What can hang from each mark
j269: j207 j400 j909
j909: j179 j207 j269 j551 j856
j135: j179 j207
j856: j102 j269 j356 j909
j551: j356 j755 j909
j179: j207 j356
j207: j356 j400 j551 j755 j909
j356: j102 j135
j934: j102 j269 j909
j755: j102 j207 j400 j934
j400: j102 j551 j856 j934
j102: j135

Each row was made from one small tree. The marks that hang from a mark follow it in brackets, in the order of their numbers. Every link used is in the known rows. Write each row's tree.
Each row is shifted at random along 5 fixed directions that mean nothing.
Known rows
j400{j102{j135{j179}} j551 j856{j269{j909}} j934}: [  41   86 -136 -288   31   46 -254  194 -218   69 -216  534  -77 -167
 -123 -290  156   83  233  230   11  -82    6   37  242  120 -260 -163
  584  208 -133   17 -188  -55 -279 -131  -51  175  -90 -539   65  169
 -224  -24  218   -4  -85 -156    0 -223  263  -74  -80  241  149   85
 -137]
j755{j934{j102{j135} j269}}: [ 169  -55  -44 -178   89 -154  -73 -248  -58  115  -77  205 -180  -87
 -213  -76 -146  -19  -94 -131    5  -52 -175  -70  -46   21   -1    6
   -1  154   70   27  151  173  -85  101   42 -182  -56    5   49  -24
   23  210  -89 -258  -20  -82  -69   10   84  105   -3  146  -10   37
  188]
j909{j179{j207{j356 j551}} j269}: [  39  152  -64  103   -5 -140 -124 -209  -96   32 -116  -25   -1  -26
 -357  253   24  -56  -14   65  196  -92 -126 -132   46  -39   11   96
  161 -268    9  -47   12  167 -128 -107  178 -311  128   90    5 -129
  167    5   52 -121   28   10   -4  -58  189  -20    4 -133   62 -263
   50]
j856{j269{j909{j179 j551}} j356{j102 j135{j207}}}: [ -23   82  -51  147   77  -25   44  -69  -24  -76   79 -125  -21 -118
  111    8   92    2  -22  -86  -35   25 -122  -24 -184   97 -131   88
  169 -439 -144   48  143  -80 -199   12  -41 -121 -139  -65    8  -72
  -29 -240   31 -197    8   18  -25   10  119  144   29 -295  -65  -12
  171]
j856{j356{j102 j135{j179 j207{j755}}}}: [-134  141  262   93  119 -196  141  236 -235  -33 -144  -99 -100 -117
   80  -16  -88   20  102   71  172 -435 -106 -283 -212  -92  124    3
  229 -133  -60  -95  -88 -292  -10 -322   98  -28   64  421 -243  -97
  248  102 -282  150   17    0  227 -318 -233   92 -146 -405  185 -141
   88]
j135{j179 j207{j356 j400}}: [ -61  103  118   90   21  195   41  -16  162   89  195 -139   69   59
  308  -24  -96   30 -143  -59  -41  240  107   58 -216   85   72  136
 -345  208  -33   25  -57 -141  209   99 -134   48  115  378   15  -32
   80 -110 -252  136    5   92   34   57 -233   93   54 -320 -106  209
 -124]
j934{j269{j207{j551{j909}}}}: [  53   10 -207 -119   94   88 -150  159   21   90  -11 -137   71 -109
   64   71 -237  112  115   93  -47  232  -79  193  -14  122  -66   39
   14   87 -213  128   21   97  -99   58 -179  139   50 -106  111  201
 -108 -108  -44   40   17   -2  -21  235  114  -38  167  279  -48  144
   77]
j909{j207{j356} j856}: [   7  226   10   97  -18  -43 -140 -104  -88   23  -12 -120   -7  135
  -64  110  -24 -144  -84    6    4  121   10 -198  -71  -50  163   79
  -33 -101 -122  -15  116   98  -15   90  171 -278  313    4  -44  -90
  129  164   90  -71  -81  -66  -80 -190  -49  -19  -33   -4    4  -43
   90]
j356{j102 j135{j179 j207{j551{j909}}}}: [ -97  151  110   52   82  -26   18  -62 -112  -17  -56  -73 -114 -186
 -161  -34 -309   18    4   16  254 -324 -109 -186 -276   -1  -12  -39
  105 -229    7 -117   -6  -67  -52 -220  184 -135 -167  282  -85    8
  102  -20 -131 -101   98   34   88 -128  -37  180  -67 -291   51 -117
  112]
j934{j269{j207{j356{j135}} j909{j179}}}: [ -13 -220   45   73 -113 -247  229 -239  110 -197  -74   65    1  -58
 -123  142   61  -86  -89 -205   96 -331 -132 -123  -38 -245  -54 -283
  -50  -25  255 -232   35  -53  -49 -104   67 -228 -206   11 -163 -196
    8  172  -46 -226  -89  -21   24  128  126   95 -122  -73   14 -219
  206]
j269{j207 j400{j551{j909}}}: [-147  -22 -129   74 -153  313  172  572  304  -76  233 -327  235   40
  353   37  -81   77  202  207 -175  479  208  352   93  142 -148 -168
   46  146 -177   73 -188 -148   41  192 -312  563  -60 -196 -124  350
 -327 -253  292  359   -1  -94  111  322    0 -159   31  473 -165  390
 -184]
j135{j179{j356} j207{j755 j909}}: [  80  283    3  127   -7   34    3 -119  132  118   99   10   75   48
   85   84  -75   15 -140   65   94  161   79  -93 -209   24  -30  -19
  -13  -46   17  -80   87    8  -80  -15   42 -171  -43  278  -70  -25
   31 -143  -60  -56  -80  -45   -6 -171   86   96  -87 -112 -166  -39
 -122]
j356{j135{j179 j207}}: [-246  -19  102   53   72   87  227  -71  108  -72   73   86  -34 -142
  209  -57  -85  -15  -85 -117   54  -70 -124   25 -246   23  -39   28
 -162  -91  209  -76  -93 -123   48  -24  -52   43 -201  244  -67   10
   15  -60 -207  -52   88   55   33   61 -116  217  -49 -233  -29   17
  164]
j909{j179{j356} j856}: [ -25  256 -219   96  -13   15  -59   12   94  -51   34   76   54    9
   26  191    4    9  -17   73   19  248  -32   17   34  127 -193  -89
  163 -366  -11   49   24  238 -265   92   91 -154 -173 -308  -32  123
 -110 -211  355 -133  -37 -128  -18    6  336  -36  -26   74 -132 -211
   18]
j102{j135{j179{j356} j207{j400 j551{j909} j755}}}: [-112   73   69  -34   45  142   30   94   50  134    2 -119   63  -24
   -1    1  -20  134   36   70   79   16  105   74   48   67 -134    2
  -86  219   20   73 -100  -44   69 -129 -104   95  -31  322  113   21
  132 -164 -193  159   50   85   93  -82  -41   16   69 -216    0  -18
 -283]
j856{j269{j207{j755} j400}}: [ -59   46  241   79   39  -56  130   62 -156   42  -37 -296   45   75
  218   -8   25   84  -52  -14  -82  -39  -78 -186  -28 -176  331  308
 -161  111 -111   22   22 -304  142   69  -46  -41  401  147 -127 -182
  191  241 -316  181   68  -10  -31 -119 -361  106   21   73  146  196
  246]
j856{j909{j179 j207{j356 j400{j102} j551 j755}}}: [  69  -77   20  -36  144  128 -195  -93 -190   70  -28 -136   86  144
  -18  -49  155   33  -68  -60  -58   50  -30   16   35   45  257  343
 -397   48 -177  211   37   17  245    8  -21  -54  359  219  212 -167
  205  -12 -211  142   52  240  -70    3 -237  -39  271 -285  105   30
    5]
j909{j551{j356{j135} j755}}: [-189  -19  128   63   84    0    9 -412   -4  -87   73  -39  -78   31
  -26   95   40 -143 -253 -192  -49  -54  -87  -26  313 -125  166  271
 -256  -23  167  -37  171   42   92  168  119 -265  101 -331  110 -167
  200  173  -46 -183  227  108 -165   19 -236  146   17  102   78  -54
  330]
j856{j102 j269{j909}}: [ 283  133   75  389 -215  -26  123   74  215   97  348 -244  108  254
  295   18 -251   41 -131   -2 -318  392  235 -129  -27  -94   37   67
  253 -275 -287   37  316 -105  109  274  132    1  167   94 -307 -107
  -88  -28   64   34 -123 -109   -7  -74 -102  -64 -122   84 -301  355
 -115]
j909{j179 j207 j856{j356}}: [ -63  324  196  280  -15  -78  -78  239 -277   34  -84 -299  -13  195
  195  136   27 -142   82  188  -16   42   33 -321  -66 -179  234  214
  227 -283 -403  -11   -4 -133   39    0  175 -125  630   84 -193 -137
  314  218  165  171  -11 -168  128 -473 -289  -92  -54 -225  155 -127
    4]
j102{j135{j179 j207{j400}}}: [ -81  145  156   47  -50  -97  136   20   31   63  -75   43  -33  -49
   40  -15  -26    8   12   14  143 -181   22 -155  -64 -110 -103 -127
  174  118  120  -98  -48  -97  -19 -142   55  -95  -44  446 -128  -75
  160   27 -139  -36  -59  -64  119 -202  -31   78 -158 -264   -4  -56
 -208]
j179{j207{j551{j356} j755{j934}}}: [ 126  200  -21   73  -42  -36 -142  149  -15  126   43 -151   22   77
 -206  186 -205   14   48  248  112  173  104  -64  103   32   68  -10
  219   47 -134   51   30  119  -25  -26  124   67  133   73  -74   87
   62   17   69  145  -51  -78   61 -124   53 -179 -105  208  -53   12
 -188]
j400{j551{j755{j934} j909{j207 j269}}}: [  92 -151  103  198 -243   11  123 -237  266 -152  226   37   25  118
  -14   19 -142 -223 -158  -77 -111   63  128   59  210 -160   -9 -107
  104 -126  253 -138  145   62   82  160   78   26  -50 -287  -21  -40
 -107  126  322 -123  122  -21  -50  132  -35  -38 -114  285 -136  -67
   38]
j400{j102{j135} j551 j934}: [ -32    1 -164 -330   93   18 -141 -243  -77    6 -114  605 -131  -78
 -111 -281  121  -18  -82  -67  -49  -46 -122   45  383  157  -93   18
  153  252  196   31  -42  101 -155   94   10  -61 -120 -388  138   50
 -133   77  202 -229   46   19 -162  -26  145   37   12  273   75  135
  112]
j356{j102 j135{j179 j207{j400{j551{j909}} j755}}}: [ 109  281  -76  -29   44   52 -187  178  -62   75  -15 -157  -22 -119
 -193  -11 -292   18  128  182  238  -41   21 -120 -170  134  -63 -152
  281 -195 -218   -3  -42   87 -209 -204  143    4 -221  224  -14  193
  -63 -268   52  -24  -54   -8   79  -94  169   -8  -73  -91  -75  -18
 -125]
j856{j102 j269{j400} j356 j909{j207 j551}}: [  59 -129  -46  276  -47   13  126  -41  161  -65  224 -221  188  118
  399  -51  220   47  -62 -170 -337  215   -9  156 -227   35 -129  110
  113 -380 -129  200  323 -122  -83  173  -71   12 -114    0   76 -157
 -173 -298   36 -116 -151   47  -86  110   85  -21   95 -139 -230  163
   14]
j356{j102{j135{j179{j207{j400 j551 j755 j909}}}}}: [  62  140   63   77  -33   42  -53  144    6  218   89 -175  -22  123
 -121  -20 -239   76   15  102   57   88  255 -156   86   27  103   40
   20   42 -182    6    8  -19   97  -83   81   31   79  359 -102   -1
  144 -115  -21  176  -78   49  105 -192 -112  -68  -31 -203  -81   83
 -227]
j400{j856{j269{j207{j551}}} j934{j102}}: [ -52 -148 -113 -161  -44   54  -39 -212  140  -15   74  372   45   35
   99 -154   29   42  -99 -136 -157  118  -43   92  -15   75   22  -58
  -98   25  144  -14  -16   35  -45  147  -97   53 -251 -349  121   68
 -273   26  121 -166 -113   16 -150  192  144    7  -48  260 -115  162
   94]
j179{j207{j400{j551{j755} j856{j269 j356}} j909}}: [ 120  219 -149  -85   45   -4 -346    2 -185  268   13  -45   69   66
  -79   26 -150   41  -13  186  -43  219   39  -44  276  158  138  191
  178   78 -276  158  134   88 -258   45   73 -135  149 -235  169   63
   -8  -98   24  -17 -159   -9 -101 -100  147 -101   30  263  -29  121
   19]
j207{j400{j551} j755{j102 j934}}: [ 267 -181 -112 -220   29  105   19   39   85   -2   34   98   -3  -42
  -79 -128   64  136  -31  -65   50   72   12  262  -34  203  -48  -90
 -279  147  267  151  -81  161  101   49  -89  245 -258   49  171  205
 -166 -110    7   69   56   51  -72  362  116  -42  107   73  -92   55
 -166]
j400{j102{j135{j207{j356 j755 j909}}} j934}: [-203 -237   52 -337  122   15   78  362 -157  -79 -291  375  -55 -190
  -81 -184  243   82  290   86   97 -369   -6  131   45  -17  -99  -94
  -19  440  188  -30 -386 -132  166 -324 -243  427  -41  178  107   66
   32   63 -334  364   93  141  185  -38 -135  -67   24 -163  292  -85
 -219]
j856{j356 j909{j269 j551{j755{j934}}}}: [  44  -84   -8  129  139   76  -55 -105   -7    1  157 -162   18   63
  242   22  120  -42  -82  -47 -256  243  -59  173   81   70   77  392
  -91  -95 -156  195  224  -28   35  198 -240   -6  291 -161  106 -160
   94  -56  -61   17  142  102  -88   35 -170  110  190   50  -26  110
  212]
j400{j551{j356} j856{j269} j934{j102 j909{j179}}}: [  10  -58 -189 -260   -6  146 -302  -90   32   67   91  379   31   22
   40 -262  -73  -61  -18    0 -234  330   16  210  214  139  -37   -8
   81  174 -192  100   37  167 -125  194  -38  130 -114 -705  225  171
 -310  -69  295 -140  -69  -52 -135   87  152 -140   33  427  -66  131
   26]
j909{j179 j269 j856{j356}}: [-131  -92  169  158  -77 -361  252   15 -143 -294 -333  130  -40 -138
 -102  193  231  -72  161  -18  237 -676 -217 -183 -104 -321 -116 -211
  282 -427  310 -223 -177  -51  -99 -375  105 -187  -95   81 -129 -197
  190  146   17  -48   51  -65  189  -86  109    0 -150 -393  251 -697
   52]
j207{j356 j400 j551{j909{j269}}}: [ 204   86   70   20  -35  -86 -217  -50 -128  124  -66 -274   83   70
 -415  179 -215   52   21  108  134 -170   57  -95  104  -32  122   32
   48   44 -106   22   82  103  119 -189  141 -240  240  312   65 -112
  239  150 -117  121   -8  135   33   38  -10 -125   59  -79   89  -28
 -192]
j400{j102{j135} j856 j934{j269{j207{j755 j909}}}}: [ -19 -226  -71 -244  -87  -29 -100 -277   15    2  -81  569  -71   78
  -88 -177  185  -40  -91 -129 -105  -82   32 -102  286  -90   30 -136
   19  235  203 -140  -43   16  -66    3 -104  -39 -155 -338   55  -62
 -160  181  144 -184 -205   26 -139  -74  118  -62 -129  203   16   68
   46]
j755{j102{j135} j934{j269 j909}}: [  54 -499  152  -29  -79    5  346 -233  224  -28  210  151 -180   -1
  119 -265  -85  -17 -233 -355 -225   55   49  155 -148  -97  -28  -44
 -435  298  360  -39  151  -43  330  210 -142  179 -136   79  -76  -91
  -42  261 -155  -86  100  -10  -20  154 -231  151   46  -47 -120  104
   95]
j909{j207 j269 j551 j856{j102{j135} j356}}: [ 144  135 -139  410 -311  -87  -17 -143  302  -48  159 -163   82  269
  -53  261  221 -216   10  -13 -101  269  217 -101  -72 -104 -269 -274
  498 -631  -75  -95  236  234 -237   94  164 -216 -100  -54  -81  -88
 -128 -217  645 -317 -297 -174  -62 -159  394 -209 -182  -45 -328 -163
 -346]
j755{j207{j909{j551}}}: [  85  -34 -118  -89  110  111    2   59   -2   48   -4  -16    8  -73
   94   21   79   -5   31   56   11  162   -1  206 -112  151  -13  104
 -227   46  -17  106   74   81   73  120 -134  103   80   93   52  160
  -17  -61  -21   21  155  -10  -89  110  -33   65  139  120  -12  104
   -7]
j135{j179{j207{j356{j102} j400 j551 j909}}}: [ 104  171 -175 -164  149  -60 -242  -57 -150  139 -173   23   18 -185
 -393   82 -135  134   55  107  323 -178  -84   10 -139  192  -88  -26
  -17   28  -19   47  -58  187 -227 -236   81 -216 -195  195  190   82
   62 -229 -171  -52  -86   78   39   45  305   24   99 -202   33 -178
  -55]
j755{j207{j356} j400{j102{j135} j551 j856}}: [-107 -326  139 -162  -11  224  145 -137   29  -48  113  217 -143   70
  253 -307  278  -17 -219 -195 -180  129  113  164  204  162   88   51
 -358  432  266  103   54 -182  329  255  -22  167   86 -125  -63   85
  -98  242   60    7  114   38 -142  104 -288    2   72   52   67  288
   24]
j269{j207 j400{j934} j909{j179 j856{j102}}}: [-173  -50   95  -11   22   52  124  -36 -196 -155 -164 -275    2   55
   72   32  283   19   -7  -36   33 -176 -111 -101    5 -189  126  211
 -426  190 -111  -60 -239 -233   90  142 -138  -57  298 -258  -29 -199
   95  192  -67   90  139  -78  -25  -88 -228  179  126   87  247   40
  273]
j269{j207{j356 j755 j909}}: [-137 -274   99 -147  114   40  176  -14  -48  -77  -96  -26   98    6
   46   -2  153   77  -68 -143   10 -167  -56   94    9  -62  240  169
 -654  313  197   -1 -102 -136  276  -63 -219   64  165  239   52 -115
  162  119 -421  244   75  224   -2  180 -288   98  146 -103  159   -5
  170]
j934{j269 j909{j551{j755} j856{j102{j135}}}}: [  78 -188  -23   21  -47  -95  -78   58   87   47   21 -140    8    8
  -16   41 -177  -46  105  -39 -120   58  118   49   63 -212  -69 -131
   33  149 -183  -14  173  108   19    6   43   43   -5 -184   64   13
  -48  -15  -31  -36  -58  -93   -9  -57    9  -73   40  206  -61 -130
  -93]
j102{j135{j207{j551{j755{j934} j909}}}}: [  11  153 -155 -122   59  131 -167  190   30  110   15  -74   18 -140
 -136   27 -172   51  146  178   60  260   64  160   82  173 -247   -4
  310   82 -121  172   54  180 -126   22 -146  155  -23   18  101  226
  -60 -179   43   43   47  -49   28   24  160  -48   33  204  -88  119
 -214]
j400{j551 j856 j934{j102 j269{j909}}}: [ 145   -2  -32  -93 -148  -97 -142 -171   37   83   23  373  -78  105
  -76 -151 -136 -108  -63    9  -94   -6   52 -137  216 -104   78 -243
  224  256  -53 -187   55  -20  -64   86  195  -77  -23 -423  -78    4
 -192  277  302 -201 -155 -186 -117  -99  107  -39 -206  435  -50  127
   19]
j356{j102 j135{j179 j207{j755{j934{j269}}}}}: [  -2    1  -42  -48  100   67   28  225   69  -23   16    9  -95 -224
  -28  -48 -225   45  146   36  179  -41  -36   32 -396  128 -138 -166
   91 -160   -2  -26 -139   12  -96 -191  -74  256 -377  234  -50  209
 -138 -265 -116   41    1    4  131   68   99   70  -56 -215  -80  -63
    9]
j269{j909{j207{j400{j934} j755{j102}}}}: [ 196  -29 -160  -23  -90   66   26 -264  183  -48  146  -13   39  118
  -42   11  206  -75 -184 -149  -56  225   45   68   23   41    0  -20
 -324  -34  133   -7   12  182   38  244  -88  -73  -96  -61  104  -23
 -118  -63  115 -173  -30   38 -178  211  121   22   52   92 -186  122
  -13]

Write each row's tree
[  30   29  -29   84   47 -125   97 -191   76  -44  158  121   -9  -35
  257  -97  -80   56 -197 -218 -198   74 -120  -28  -42  121    3  132
  114 -350   86   90  253  -34 -153  126  -43 -181 -189  -68  -29  -82
  -70 -119  -32 -218  -49   80  -77  131   71   83  -11 -153 -149   72
  292]  j856{j269 j356{j102}}
[ -69  -28 -129  -46   12  222  -47   -4   95   40  126   11   35   52
  128  -11   76   41  -11  -21 -193  337   -6  171   85  137   18  250
 -140  -55  -54   86 -125   25   19  232 -268  154   45 -249   64   61
 -162 -116   58   74   49   40 -122  205   -5   -6  100  221  -54  292
  147]  j909{j269{j400{j856{j102} j934}}}
[ 302  -99   29   15 -188 -202 -149 -205   92   49   -6  207   23  191
 -321   69    3  -85  -61  -35   48 -193  205 -158   48 -159   71 -287
   93  155  113 -223  118   81   79 -167  203 -231  -80  159    5 -169
   17  192  144  -68 -267   64  -21  -17  132 -169 -157  -73  -55  -31
 -324]  j207{j356 j400{j102 j934{j269}} j909{j551}}
[ 144  263 -164  -33  -12   85 -210   63   11  112    8 -162   49   -7
 -161   83  -90  -24   78  165  121  227   71   -6  -55   87  -26    3
  170  -57 -189   20   44  155 -142  -19  -37  -12   37   96   39  122
  -81 -221   76  -11  -55  -29  -61   19  177  -87  -14  147  -99   38
 -151]  j135{j207{j755 j909{j269{j400{j551{j356{j102}}}}}}}
[ -45  107  -47  150   26  115  -63 -142  116   -8  150 -118  -16   66
  -59   84   61 -136  -96  -85    5  202   55    2 -160   93   24   47
 -135 -250  -63  -44   93   73    7   88  112 -126    2   42   18  -10
   29 -124  190 -119  -18   46  -72  -12   -2   59   23 -197 -120   66
   56]  j909{j207{j356{j102 j135{j179}}} j551}
[ 194  121   96 -252  113 -274 -183   23 -331  111 -330   51  -54   15
 -312   12    9   35   88   98  220 -437 -141 -279   82 -143  306   40
  -30  251  -33  -33 -133   64   32 -230  188 -185  192  301   78  -94
  250  293 -289   92  -11   35   21 -184  -93  -38  -44   48  246 -107
  -48]  j207{j400{j934{j102}} j755}
[ -70 -196  173  119   28 -379  299   48 -104 -185 -117  165   28 -167
  131  -83   19   41   61 -105  -29 -553 -260 -106 -188 -154  -78 -151
  434 -318  221   -7  191 -213 -159 -335   94 -108 -275  248 -174 -233
   60   89 -283  -94  -95   61  133  -48   62   88 -165 -263   78 -261
  204]  j856{j269 j356{j135} j909}
[-175 -276 -136   55 -171  194  394   77  373 -274  198  -80  149   16
  279   34  318   55  -36 -147 -160  206   73  273   71   44 -176 -218
 -382  120  226  -76 -251 -157  107  277 -425  309 -332 -282  -93  111
 -336 -171  113   62  -15    4  -10  456   49   19   42  247 -138  276
   27]  j269{j207 j400{j102} j909}
[-109  254   78  -62  179  -12  -32  -80 -200  115 -100    3 -181 -122
    4 -121 -125   40  -62  -26  103 -103 -114 -196  -50   42   66  233
  -29   55  -93    9   26  -76  -49   -7   50 -188  159  214  -57  -66
  217   25 -226  -86  126   -2   14 -260 -174  231   30 -244   95   39
  189]  j356{j102{j135{j179 j207}}}
[-201 -160  -17  -43 -100   79   98 -219  120  -71   98  158   47   14
   61  -18  -21  -14 -163 -106  -70  -33  -33  148  338   30    7  -42
 -302  164  288  -27  -64   19   -2   86    8   22 -246 -294  186   22
  -84  -48   20  -99   32  120  -70  235   35  -20   -6  101  -28  -59
   89]  j179{j207{j400{j551{j356 j909} j856}}}
[  21  255 -105   43   72 -164  -73   -2 -188  -43 -218   52  -10  -55
 -129  176   28   79   41   77  145 -177 -171 -146  -29    0 -139  -28
  217 -351  -39   41   24  167 -275  -87  281 -294  -71 -177  -29   -7
   48  -59  113 -134    3 -135   35 -182  264    8  -10  -65   74 -367
   72]  j909{j179{j356} j856{j102}}
[-132  -42   15  240  -71   72   57  -59   32 -172  -89 -134    4   44
    8  225  347 -178  112  -12   72  -25  -38   49 -167 -184  -65   49
 -145 -448   35 -129 -158   92   59  -15   21  -12  163 -102  122  -75
  107  -75  278  -46  156  -41  -15   -4    3    7   85 -283   80 -415
  -31]  j909{j179 j207 j269 j551 j856}
[ -80  -87   66  114 -174  -19   65  -33   65 -105  -25 -185   58    7
 -264  132 -104   12   67   18   60 -203   90   32  154 -161 -196 -162
  177 -133  106  -46   23   96   51 -117   58  -30 -119  -72   36  -46
   30   13  105   11   49   29   65   89   88 -159  -36   23   29 -230
 -187]  j207{j551{j356 j909{j269{j400} j856{j102{j135}}}}}
[ -43  -26  -43   90  -27  249  -64  348  103   43  144 -323  126  158
  127   46  -56   14  125   43 -106  304  228  134 -224  139  -22  -10
 -196 -103 -248  154 -145   52  137   23  -56  295   16  147   82  131
  -80 -259   10  291 -134   73   99   76  -70 -194  110 -216 -111   99
 -245]  j909{j207{j356{j135{j179}} j400} j856{j102}}
[ 156   53 -122  -10  -17  203 -182   -4  211   54  378 -212    0  192
  357  -46 -105 -149 -170   24 -298  766  246  167  133  197  102  195
  -24  112 -234  231  262  167   32  514 -145  125  185 -366  -20  210
 -228  -35  296  -25   30  -90 -173   68  -91 -109   77  550 -260  396
   26]  j551{j755{j207 j400{j934{j909{j856{j356}}}}}}
[ -36 -277   86 -221  -29  -84  -57  138 -132  -29 -161  350  -51   22
   83 -169   55   -6  128   42 -104 -215    0  -78  111 -207  195 -135
  -48  424  -37 -166 -221 -184  125 -127 -126  247  100 -255  -60    3
  -82  330 -110  162  -89  -37   50 -163 -185 -100  -83  249  206   44
   30]  j400{j102 j856 j934{j269{j207{j755}} j909}}
[  -3  -64   94  108  -69 -234  239   44   26 -214 -134  -13    2 -133
 -128  191  152  -40   97   22  173 -408  -46  -21  115 -271 -109 -238
   91  -11  227 -216  -51  -68   30 -142   89  -62  -92  -74 -118  -64
   89  129  -58   -5  129  -88   76   39   19   93 -129   63  110 -273
  -23]  j269{j909{j551{j755}}}
[ -87   75   33  202   30  242  -13  -18   17   62  151 -225   13  181
  265   82   96 -134  -64  -18 -201  433   10   48   -7    5  203  489
 -277 -279 -230   73  -77    5  212  275 -142   89  525   35   26  -84
  165  -26   65  126  203   66  -37    2 -326   10  198 -166    5  123
  164]  j909{j179 j207 j269}
[ -19   99 -167 -294  134   85 -213  235 -147  119 -102  -45    8  -72
  -69 -136  -29   -8  186  158  -18  161  -85  136   22  145   59   69
   -8  369 -290  103 -160   47  -79  101  -87  171  136 -213  129  210
 -123   19   37  107   30 -106  -37   14    5  -41  140  470  107  260
   57]  j269{j400{j551 j934{j102 j909{j207}}}}
[ -38  134  -41   64   -4   32  -48 -124   29  285  150 -143  -11  207
 -180   79 -212  115 -159   32  -25  154  185  -98  236  173  111  109
 -195  133  -41   54  100   45   -5   18  164 -151   -9  131   18  -78
  141  -80   -5   27  -72  114    4 -143   12  -18   57  -60 -102   80
  -76]  j179{j207{j400 j551 j909} j356{j102{j135}}}
[  71  -14  186   60   52  135   44  142  -11   71  157 -329 -124   58
   85  -68 -154   20  -68   32   52  155  175   -4 -248  167  158   80
 -121   97  -95  107  115 -129  306   71  143  120  197  392 -256  118
   69  148  -24  177  110   -5   45  -17 -304   -7   50 -126   -8  261
  -66]  j755{j207{j356{j102 j135{j179}} j551} j400}
[  96   19 -171 -177   53  -69  -86 -114 -107 -102 -118  329  -83 -154
  -13 -100  158   86  -37  -25   50  -68 -218   42   13  141 -119 -110
  210 -116  172   66  105  142 -230   33  119 -172 -252 -196  -27  164
 -206   14  104 -275 -100  -63 -118  152  299    8  -37  160  -11   -6
  113]  j755{j400{j102 j856{j909}}}
